Below are the code and all the weights of a small trained network. Each question names an input and a target symbol and asks about switching units off, where a switched-off unit gives its printed mean instead of its output.

import numpy as np


def w(rows, s, z=0):
    codes = np.array(rows[::2]) - 128.0
    scale = np.full(codes.shape[1], s)
    scale[-1] = z or s
    return codes * scale


def norm(h):
    return h / np.sqrt((h * h).mean(-1, keepdims=True) + 1e-5)


def f(y):
    return np.maximum(y, 0)


def softmax(a):
    e = np.exp(a - a.max(-1, keepdims=True))
    return e / e.sum(-1, keepdims=True)


def log_softmax(a):
    a = a - a.max(-1, keepdims=True)
    return a - np.log(np.exp(a).sum(-1, keepdims=True))


def net(x, mask):
    ids = ['βγδεζηθλπστψω'.index(c) for c in x.split()]
    T = len(ids)
    res = E[ids] + P[:T]
    u = 0
    for l in range(2):
        r = norm(res)
        for j in range(3):
            rows = slice(2 * j, 2 * j + 2)
            q, k, v = (r @ M[l][rows].T for M in (Q, K, V))
            z = softmax(np.where(np.tri(T) > 0, q @ k.T / 2**0.5, -1e9)) @ v
            o = O[l][rows]
            res = res + np.where(mask[u + j], z, o[:, -1]) @ o[:, :-1]
        u += 3
        y = f(norm(res) @ A[l][:, :-1].T + A[l][:, -1])
        res = res + np.where(mask[u : u + 4], y, B[l][:, -1]) @ B[l][:, :-1]
        u += 4
    return log_softmax(norm(res)[-1] @ U[:, :-1].T + U[:, -1])


Q, K, V, O, A, B = {}, {}, {}, {}, {}, {}
E = w([
[19,128,131],'β',
[142,250,99],'γ',
[143,133,119],'δ',
[60,244,81],'ε',
[142,132,121],'ζ',
[92,94,137],'η',
[156,130,127],'θ',
[138,103,171],'λ',
[132,120,186],'π',
[144,92,45],'σ',
[151,83,251],'τ',
[98,147,205],'ψ',
[46,189,254],'ω',
],0.025)
P = w([
[172,238,128],'0',
[185,227,133],'1',
[194,216,159],'2',
[179,168,187],'3',
[175,156,204],'4',
[179,100,253],'5',
],0.0056)
Q[0] = w([
[85,124,125],'0.h1',
[149,165,140],'0.h1',
[217,207,119],'0.h2',
[39,195,229],'0.h2',
[183,129,7],'0.h3',
[106,106,101],'0.h3',
],0.013)
K[0] = w([
[183,189,160],'0.h1',
[18,241,70],'0.h1',
[134,41,123],'0.h2',
[64,193,193],'0.h2',
[117,139,46],'0.h3',
[186,55,254],'0.h3',
],0.0094)
V[0] = w([
[113,150,64],'0.h1',
[187,35,122],'0.h1',
[255,70,93],'0.h2',
[232,104,140],'0.h2',
[57,69,133],'0.h3',
[177,81,93],'0.h3',
],0.0079)
O[0] = w([
[111,80,149,91],'0.h1',
[190,65,175,66],'0.h1',
[67,152,93,2],'0.h2',
[172,175,138,67],'0.h2',
[70,128,150,155],'0.h3',
[91,2,158,64],'0.h3',
],0.0052,0.0059)
A[0] = w([
[254,161,131,162],'0.n1',
[251,93,115,133],'0.n2',
[47,101,150,253],'0.n3',
[181,174,83,90],'0.n4',
],0.0094,0.0052)
B[0] = w([
[192,1,119,192],'0.n1',
[48,41,104,164],'0.n2',
[185,32,138,254],'0.n3',
[208,118,164,148],'0.n4',
],0.0074,0.008)
Q[1] = w([
[122,31,251],'1.h1',
[167,125,191],'1.h1',
[128,29,162],'1.h2',
[128,157,244],'1.h2',
[90,99,82],'1.h3',
[164,123,101],'1.h3',
],0.021)
K[1] = w([
[115,81,210],'1.h1',
[107,160,211],'1.h1',
[86,49,147],'1.h2',
[118,150,253],'1.h2',
[142,87,84],'1.h3',
[205,119,126],'1.h3',
],0.024)
V[1] = w([
[2,108,176],'1.h1',
[123,148,230],'1.h1',
[122,92,148],'1.h2',
[164,138,27],'1.h2',
[130,143,236],'1.h3',
[96,146,149],'1.h3',
],0.015)
O[1] = w([
[102,147,43,165],'1.h1',
[150,251,96,254],'1.h1',
[171,160,124,203],'1.h2',
[42,104,208,9],'1.h2',
[85,129,96,228],'1.h3',
[144,90,113,121],'1.h3',
],0.011,0.0075)
A[1] = w([
[195,76,120,252],'1.n1',
[102,252,133,29],'1.n2',
[174,151,174,155],'1.n3',
[1,67,239,187],'1.n4',
],0.01,0.0029)
B[1] = w([
[123,38,158,254],'1.n1',
[94,58,145,209],'1.n2',
[162,155,179,186],'1.n3',
[5,197,85,172],'1.n4',
],0.011,0.0061)
U = w([
[126,136,2,77],'β',
[110,181,215,143],'γ',
[119,124,159,146],'δ',
[55,154,132,253],'ε',
[116,120,163,164],'ζ',
[145,41,68,115],'η',
[154,93,164,140],'θ',
[141,112,124,107],'λ',
[165,141,134,97],'π',
[65,74,130,234],'σ',
[219,178,191,29],'τ',
[167,122,141,126],'ψ',
[127,233,108,137],'ω',
],0.022,0.0062)

Each question gives the input, a string of symbols that net reads in full, and the target symbol t.
The units are the heads (2 rows each of Q, K, V and O) and the neurons (one row each of A and B). Each row of codes is followed by its name. A weight is (code - 128) times the scale printed after its matrix; where a second scale follows, it is the last column's (O, A, B and U).
mask holds one flag per unit, layer by layer, with each layer's heads first. A switched-off unit (its flag False) gives its mean, the last column of its rows in O or B, instead of its output. The means were averaged over made-up inputs and are rounded, as every weight is.
A unit's drop is (log p(t) with every unit on - log p(t) with that unit switched off) / (log p(t) with every unit on - log p(t) with every unit switched off).
The circuit of an input: a set's keep is (log p(t) with only the set's units on - log p(t) with every unit switched off) / (log p(t) with every unit on - log p(t) with every unit switched off). Starting from the 12 units with the biggest drops (on a tie, the unit counted first), units are removed one at a time, each time the one whose removal leaves the highest keep (on an exact tie, the one counted first), for as long as the keep stays at least 0.8.
units of the circuit, in order: the units of the circuit, biggest drop first
top k neurons: the k neurons with the biggest drops, biggest first
k most important neurons of layer l: the k neurons of layer l with the biggest drops, biggest first
which heads matter: for each layer, one digit per head in row order, 1 if its drop is at least 0.15 and else 0, layers parted by /
drop of u: that unit's drop, to one decimal
input π η η η η θ, target η: units of the circuit, in order	(0.n2)
input ζ τ π ζ, target τ: top 3 neurons	(0.n3 1.n2 1.n3)
input ω ω ζ, target ω: top 2 neurons	(0.n1 0.n3)
input π ε σ, target σ: which heads matter	000 / 110
input η β η η ζ ε, target ε: which heads matter	000 / 010
input η π π θ η, target τ: which heads matter	000 / 100
input ω γ ζ, target ω: 3 most important neurons of layer 0	(0.n1 0.n4 0.n3)
input ε η η η ω λ, target β: which heads matter	000 / 100
input γ η π η β, target β: units of the circuit, in order	(1.h2 1.n1 0.n3)
input η η ω η λ, target β: which heads matter	000 / 101
input β τ ψ π π, target ω: which heads matter	000 / 100
input ω γ θ, target ω: top 2 neurons	(0.n1 0.n3)
input η π η π β σ, target σ: drop of 1.h1	0.3
input η η θ, target η: units of the circuit, in order	(1.h1)
input η η η ζ, target η: drop of 0.n3	0.1
input β η ε ε λ γ, target γ: drop of 0.h2	0.0
input η η σ γ, target γ: units of the circuit, in order	(1.h2 1.h1)
